Below are the code and all the weights of a small trained network. Each question names an input and a class and asks about switching units off, where a switched-off unit gives its printed mean instead of its output.

import numpy as np


def w(rows, s, z=0):
    codes = np.array(rows[::2]) - 128.0
    scale = np.full(codes.shape[1], s)
    scale[-1] = z or s
    return codes * scale


def f(y):
    return np.maximum(y, 0)


def log_softmax(a):
    a = a - a.max(-1, keepdims=True)
    return a - np.log(np.exp(a).sum(-1, keepdims=True))


def net(x, mask):
    res = np.array(x, float).reshape(1, 4) / 4 @ E
    y = f(res @ A[0][:, :-1].T + A[0][:, -1])
    res = res + np.where(mask, y, B[0][:, -1]) @ B[0][:, :-1]
    return log_softmax(res[-1] @ U[:, :-1].T + U[:, -1])


A, B = {}, {}
E = w([
[170,10,165,68,166,197,147,114,189],'x0',
[166,109,63,62,83,94,85,138,81],'x1',
[4,185,158,87,159,145,119,86,101],'x2',
[102,156,107,110,151,141,102,143,241],'x3',
],0.015)
A[0] = w([
[77,108,65,52,118,84,114,154,131,240],'N1',
[149,93,144,84,140,152,151,142,167,227],'N2',
[127,86,165,123,130,170,104,151,177,109],'N3',
[135,111,136,162,182,131,160,163,152,253],'N4',
[142,71,146,117,121,196,123,67,144,252],'N5',
[129,137,84,78,87,73,37,163,134,179],'N6',
[139,163,82,125,128,72,147,146,181,139],'N7',
[163,126,136,146,126,107,152,202,199,129],'N8',
[178,132,82,148,93,155,160,169,165,199],'N9',
[85,164,108,105,135,118,13,182,154,223],'N10',
[106,98,166,155,162,137,190,124,37,248],'N11',
[147,118,120,133,99,72,136,116,73,240],'N12',
[148,79,120,117,172,154,112,88,178,102],'N13',
],0.011,0.0027)
B[0] = w([
[93,92,139,31,89,146,21,39,141,206],'N1',
[151,131,101,171,133,194,108,169,178,235],'N2',
[171,194,138,253,139,129,173,66,177,219],'N3',
[40,116,100,101,58,150,179,203,123,205],'N4',
[144,32,112,161,197,200,80,93,182,247],'N5',
[68,117,156,36,170,99,40,188,175,224],'N6',
[111,15,51,106,155,65,87,188,167,186],'N7',
[98,39,138,129,67,63,254,208,158,216],'N8',
[165,86,84,67,111,191,197,229,129,219],'N9',
[123,107,66,124,149,238,73,161,176,220],'N10',
[53,120,83,109,124,164,54,27,61,235],'N11',
[174,135,40,114,67,132,77,83,24,225],'N12',
[148,133,183,198,112,150,147,107,175,229],'N13',
],0.0073,0.013)
U = w([
[102,118,110,193,192,196,41,51,175,193],'0',
[58,171,179,131,221,159,210,95,135,115],'1',
[126,200,128,250,62,19,52,34,52,77],'2',
[101,105,175,73,252,114,133,58,110,3],'3',
[143,144,142,173,115,69,183,154,54,72],'4',
[151,174,171,102,254,95,122,89,125,43],'5',
[117,77,113,137,138,96,195,214,169,138],'6',
[92,53,64,20,158,126,20,75,65,207],'7',
],0.0079,0.0025)

Each question gives the input, the list of numbers given to net, and the class t.
The units are the neurons (one row each of A and B). Each row of codes is followed by its name. A weight is (code - 128) times the scale printed after its matrix; where a second scale follows, it is the last column's (A, B and U).
mask holds one flag per neuron, in row order. A switched-off neuron (its flag False) gives its mean, the last column of its row in B, instead of its output. The means were averaged over made-up inputs and are rounded, as every weight is.
A unit's drop is (log p(t) with every unit on - log p(t) with that unit switched off) / (log p(t) with every unit on - log p(t) with every unit switched off).
The circuit of an input: a set's keep is (log p(t) with only the set's units on - log p(t) with every unit switched off) / (log p(t) with every unit on - log p(t) with every unit switched off). Starting from the 12 units with the biggest drops (on a tie, the unit counted first), units are removed one at a time, each time the one whose removal leaves the highest keep (on an exact tie, the one counted first), for as long as the keep stays at least 0.8.
units of the circuit, in order: the units of the circuit, biggest drop first
most important unit: the unit with the biggest drop
k most important neurons: the k neurons with the biggest drops, biggest first
drop when u is switched off: that unit's drop, to one decimal
input [-2,-6,3,6], class 1: units of the circuit, in order : [N5; N12]
input [6,-2,-2,4], class 6: most important unit : N8
input [0,-4,1,4], class 6: units of the circuit, in order : [N11; N1]
input [0,-6,-7,-8], class 7: units of the circuit, in order : [N11; N3]
input [3,7,-4,4], class 6: 3 most important neurons : [N11; N8; N9]
input [-1,3,-4,2], class 6: 4 most important neurons : [N11; N8; N9; N5]
input [3,1,1,-3], class 0: units of the circuit, in order : [N6; N9]
input [5,3,-2,6], class 6: 2 most important neurons : [N8; N11]
input [-4,-8,6,0], class 1: 3 most important neurons : [N5; N12; N1]
input [6,-2,-5,-6], class 0: 2 most important neurons : [N5; N11]
input [8,7,-6,5], class 6: 2 most important neurons : [N8; N9]
input [-8,-5,2,0], class 2: drop when N5 is switched off : 0.7
input [-5,-7,-5,-6], class 2: drop when N11 is switched off : 0.2
input [-3,-3,-7,-7], class 2: units of the circuit, in order : [N12]
input [6,-4,-3,4], class 6: drop when N8 is switched off : 0.6
